Here is a tiny trained network, its code and every weight. The questions are about switching its units off for an input and a class, where a switched-off unit gives its printed mean instead of its output.

import numpy as np


def w(rows, s, z=0):
    codes = np.array(rows[::2]) - 128.0
    scale = np.full(codes.shape[1], s)
    scale[-1] = z or s
    return codes * scale


def f(y):
    return y / 2 * (1 + np.tanh(0.7978845608 * (y + 0.044715 * y**3)))


def log_softmax(a):
    a = a - a.max(-1, keepdims=True)
    return a - np.log(np.exp(a).sum(-1, keepdims=True))


def net(x, mask):
    res = np.array(x, float).reshape(1, 5) / 4 @ E
    y = f(res @ A[0][:, :-1].T + A[0][:, -1])
    res = res + np.where(mask, y, B[0][:, -1]) @ B[0][:, :-1]
    return log_softmax(res[-1] @ U[:, :-1].T + U[:, -1])


A, B = {}, {}
E = w([
[155,136,131,91,132,121,83,97],'x0',
[90,209,216,94,156,93,104,190],'x1',
[181,128,221,133,50,161,91,120],'x2',
[37,130,178,47,46,189,163,39],'x3',
[168,188,168,167,223,254,105,108],'x4',
],0.0082)
A[0] = w([
[150,59,140,199,150,122,137,169,124],'neuron 0',
[160,140,119,81,102,128,17,93,254],'neuron 1',
[109,176,111,150,151,178,94,135,103],'neuron 2',
[147,95,97,148,111,145,109,110,79],'neuron 3',
[164,188,86,208,111,89,78,158,105],'neuron 4',
[162,156,144,141,183,188,137,90,88],'neuron 5',
[2,94,189,138,132,159,140,85,99],'neuron 6',
[140,58,87,205,110,158,131,49,104],'neuron 7',
[93,254,189,111,147,80,130,192,93],'neuron 8',
[162,102,101,142,157,118,62,176,99],'neuron 9',
[128,70,108,88,47,11,117,161,107],'neuron 10',
[175,149,143,161,165,76,129,226,109],'neuron 11',
[138,133,159,168,172,175,138,112,123],'neuron 12',
[92,120,123,52,117,177,164,68,128],'neuron 13',
],0.0091,0.0064)
B[0] = w([
[71,92,154,142,85,155,103,72,185],'neuron 0',
[75,85,142,216,157,183,171,144,239],'neuron 1',
[137,180,95,119,78,116,145,140,164],'neuron 2',
[189,130,104,94,87,47,141,32,135],'neuron 3',
[87,117,110,124,108,189,77,102,207],'neuron 4',
[123,189,81,72,126,178,131,114,189],'neuron 5',
[141,58,64,138,82,114,33,107,199],'neuron 6',
[242,126,175,93,240,43,186,106,190],'neuron 7',
[227,83,255,127,228,42,181,56,240],'neuron 8',
[84,137,127,159,64,126,95,94,193],'neuron 9',
[142,182,132,34,68,188,154,179,254],'neuron 10',
[102,83,126,162,85,140,78,142,243],'neuron 11',
[141,158,78,94,95,218,129,163,183],'neuron 12',
[84,104,118,174,85,89,78,145,206],'neuron 13',
],0.0086,0.0078)
U = w([
[116,82,89,171,83,93,23,69,48],'0',
[221,113,137,134,153,63,181,65,123],'1',
[154,254,96,66,94,169,141,181,81],'2',
[102,102,113,173,126,126,181,126,255],'3',
],0.0093,0.0058)

Each question gives the input, the list of numbers given to net, and the class t.
The units are the neurons (one row each of A and B). Each row of codes is followed by its name. A weight is (code - 128) times the scale printed after its matrix; where a second scale follows, it is the last column's (A, B and U).
mask holds one flag per neuron, in row order. A switched-off neuron (its flag False) gives its mean, the last column of its row in B, instead of its output. The means were averaged over made-up inputs and are rounded, as every weight is.
A unit's drop is (log p(t) with every unit on - log p(t) with that unit switched off) / (log p(t) with every unit on - log p(t) with every unit switched off).
The circuit of an input: a set's keep is (log p(t) with only the set's units on - log p(t) with every unit switched off) / (log p(t) with every unit on - log p(t) with every unit switched off). Starting from the 12 units with the biggest drops (on a tie, the unit counted first), units are removed one at a time, each time the one whose removal leaves the highest keep (on an exact tie, the one counted first), for as long as the keep stays at least 0.8.
units of the circuit, in order: the units of the circuit, biggest drop first
k most important neurons: the k neurons with the biggest drops, biggest first
drop of u: that unit's drop, to one decimal
input [-3,8,-7,1,-1], class 1: units of the circuit, in order	[neuron 8]
input [-4,-6,0,-5,-6], class 1: 2 most important neurons	[neuron 7; neuron 3]
input [-5,4,-7,4,-6], class 2: 2 most important neurons	[neuron 10; neuron 1]
input [4,0,-4,1,-4], class 2: units of the circuit, in order	[neuron 10; neuron 8]
input [0,2,0,1,-4], class 2: units of the circuit, in order	[neuron 10; neuron 8]
input [1,5,-2,8,-4], class 0: 2 most important neurons	[neuron 6; neuron 13]
input [2,-3,1,-3,4], class 2: 2 most important neurons	[neuron 8; neuron 5]
input [7,6,-3,7,-1], class 0: 2 most important neurons	[neuron 6; neuron 13]
input [-6,7,7,-6,4], class 1: 4 most important neurons	[neuron 8; neuron 6; neuron 13; neuron 1]
input [1,1,-3,4,1], class 0: 2 most important neurons	[neuron 6; neuron 10]
input [-3,0,-4,-6,5], class 0: 2 most important neurons	[neuron 10; neuron 11]
input [7,-3,7,-2,-4], class 3: 2 most important neurons	[neuron 1; neuron 8]
input [-3,-7,-1,-2,7], class 1: 2 most important neurons	[neuron 7; neuron 10]
input [7,-3,2,1,-7], class 2: units of the circuit, in order	[neuron 10]
input [8,-3,-1,-4,-5], class 3: 3 most important neurons	[neuron 1; neuron 5; neuron 12]
input [-5,7,-2,-7,-6], class 0: drop of neuron 9	0.4
input [-8,-8,6,2,-3], class 1: drop of neuron 7	0.5
input [-6,-8,-6,4,-3], class 1: drop of neuron 7	0.9
